Bup: 85	109	134	114	104	92	90	108	111	117	100	90	123	149	94	102	95	103	89	94	113	47	40	91	35	77	91	108	139	25
zefe: 95	116	126	117	96	70	97	107	104	97	106	84	103	143	81	93	87	95	94	113	58	101	41	94	73	84	109	102	99	140
Lipod: 103	160	100	71	80	123	88	116	100	99	95	93	66	9	116	75	141	86	119	101	100	86	39	77	50	98	108	114	127	115
fug: 97	146	112	138	85	148	104	94	93	78	100	89	81	112	127	50	57	101	91	114	103	91	93	89	110	102	72	106	86	142
gab: 93	146	127	97	74	112	101	110	116	85	83	80	85	65	172	99	90	110	98	77	103	125	93	86	101	106	99	90	90	104
sumom: 99	119	95	61	100	124	90	95	84	74	106	71	58	103	107	71	172	106	100	109	123	121	149	69	142	62	117	96	103	105
len: 103	160	100	71	80	123	88	116	100	99	95	93	66	9	116	75	141	86	119 | 19
len: 95	116	126	117	96	70	97	107	104	97	106	84 | 12
len: 93	146	127	97	74	112	101	110	116	85	83	80	85	65	172	99	90	110	98	77	103	125	93	86	101	106	99	90	90 | 29
len: 103	160	100	71	80	123	88	116	100	99	95	93	66	9	116	75	141	86	119	101	100	86	39	77	50	98	108	114	127	115 | 30
len: 93	146 | 2
len: 103	160	100	71	80	123	88	116	100	99	95	93	66	9	116	75	141	86	119	101	100	86	39	77	50	98	108 | 27
len: 95	116	126	117 | 4

lipas: 152	48	57	97	97	70	81	72	83	83	98	77	113	77	132	132	103
lav: 189	73	68	141	53	64	92	94	76	85	91	76	82	100	73	95	78
gad: 94	50	187	74	73	165	63	62	110	122	77	78	76	93	88	84	75
len: 94	50	187	74	73	165	63	62	110	122	77	78	76	93	88	84	75 | 17
len: 189	73	68	141	53	64	92	94	76	85	91	76	82	100	73	95	78 | 17

nodu: 75	132	94	97	139	125	55	95	82	88	79	77	114	46	90	105	122	103	98	151	131	96	96	90	110	106	129	91	88	130	77	110	118	94	191	138	54	109	98
vukoz: 65	157	92	108	117	86	100	141	101	78	70	74	159	48	104	126	130	115	108	130	106	123	110	118	96	102	137	96	112	149	108	51	99	82	88	144	116	111	86
fub: 82	109	101	116	124	123	102	94	82	102	92	97	102	80	109	93	125	76	149	164	88	88	106	81	113	81	120	105	87	104	76	87	122	120	151	131	68	47	56
sakol: 75	132	94	97	139	125	55	95	82	88	79	77	114	46	90	105	122	103	98	151	131	96	96	90	110	106	129	83	124	108	58	56	119	96	76	128	76	90	63
len: 75	132	94	97	139	125	55	95	82	88	79	77	114	46	90	105	122	103 | 18
len: 65	157	92	108	117	86	100	141	101	78	70	74	159	48	104	126	130	115	108	130	106	123	110	118	96	102	137	96	112	149	108	51	99	82	88	144	116	111	86 | 39
len: 82	109	101	116	124	123	102	94	82	102	92	97	102	80	109	93	125	76	149	164	88	88	106	81	113	81	120	105	87	104	76	87	122	120	151	131	68	47 | 38
len: 65	157	92	108	117	86	100	141	101	78	70	74	159	48	104	126	130	115	108	130	106	123	110	118	96 | 25
len: 75	132	94	97	139	125	55	95	82	88	79	77	114	46	90	105 | 16
len: 75	132	94	97	139	125	55	95	82	88	79	77	114	46	90	105	122	103	98	151	131	96	96	90	110	106	129 | 27
len: 75	132	94	97	139	125	55	95	82	88	79	77	114	46	90	105	122	103	98	151	131	96	96	90	110	106	129	83	124	108	58	56	119	96	76 | 35

zube: 39	175	157	81
pumu: 113	175	111	66
pufa: 113	175	157	81
len: 39 | 1
len: 39	175	157	81 | 4

luvi: 116	112	115	82	70	102	123	99	57	110
bemi: 122	75	90	92	106	72	129	123	137	119
Des: 118	71	83	122	113	66	85	121	109	118
Guku: 84	139	119	63	77	133	105	122	72	68
neni: 119	97	94	125	106	102	115	118	112	131
dobur: 97	107	99	78	116	90	99	94	115	80
losom: 73	171	131	141	99	92	110	100	49	109
sesas: 100	115	102	91	88	108	114	82	81	62
zaga: 121	72	87	115	98	79	109	111	122	100
Mebe: 78	95	136	120	77	92	122	107	87	131
Subos: 118	97	110	97	113	94	127	133	132	122
fako: 86	133	129	78	84	148	115	110	67	62
len: 116	112	115	82	70	102	123	99	57	110 | 10
len: 118	97	110	97	113	94	127 | 7
len: 118	71	83	122	113	66	85	121 | 8

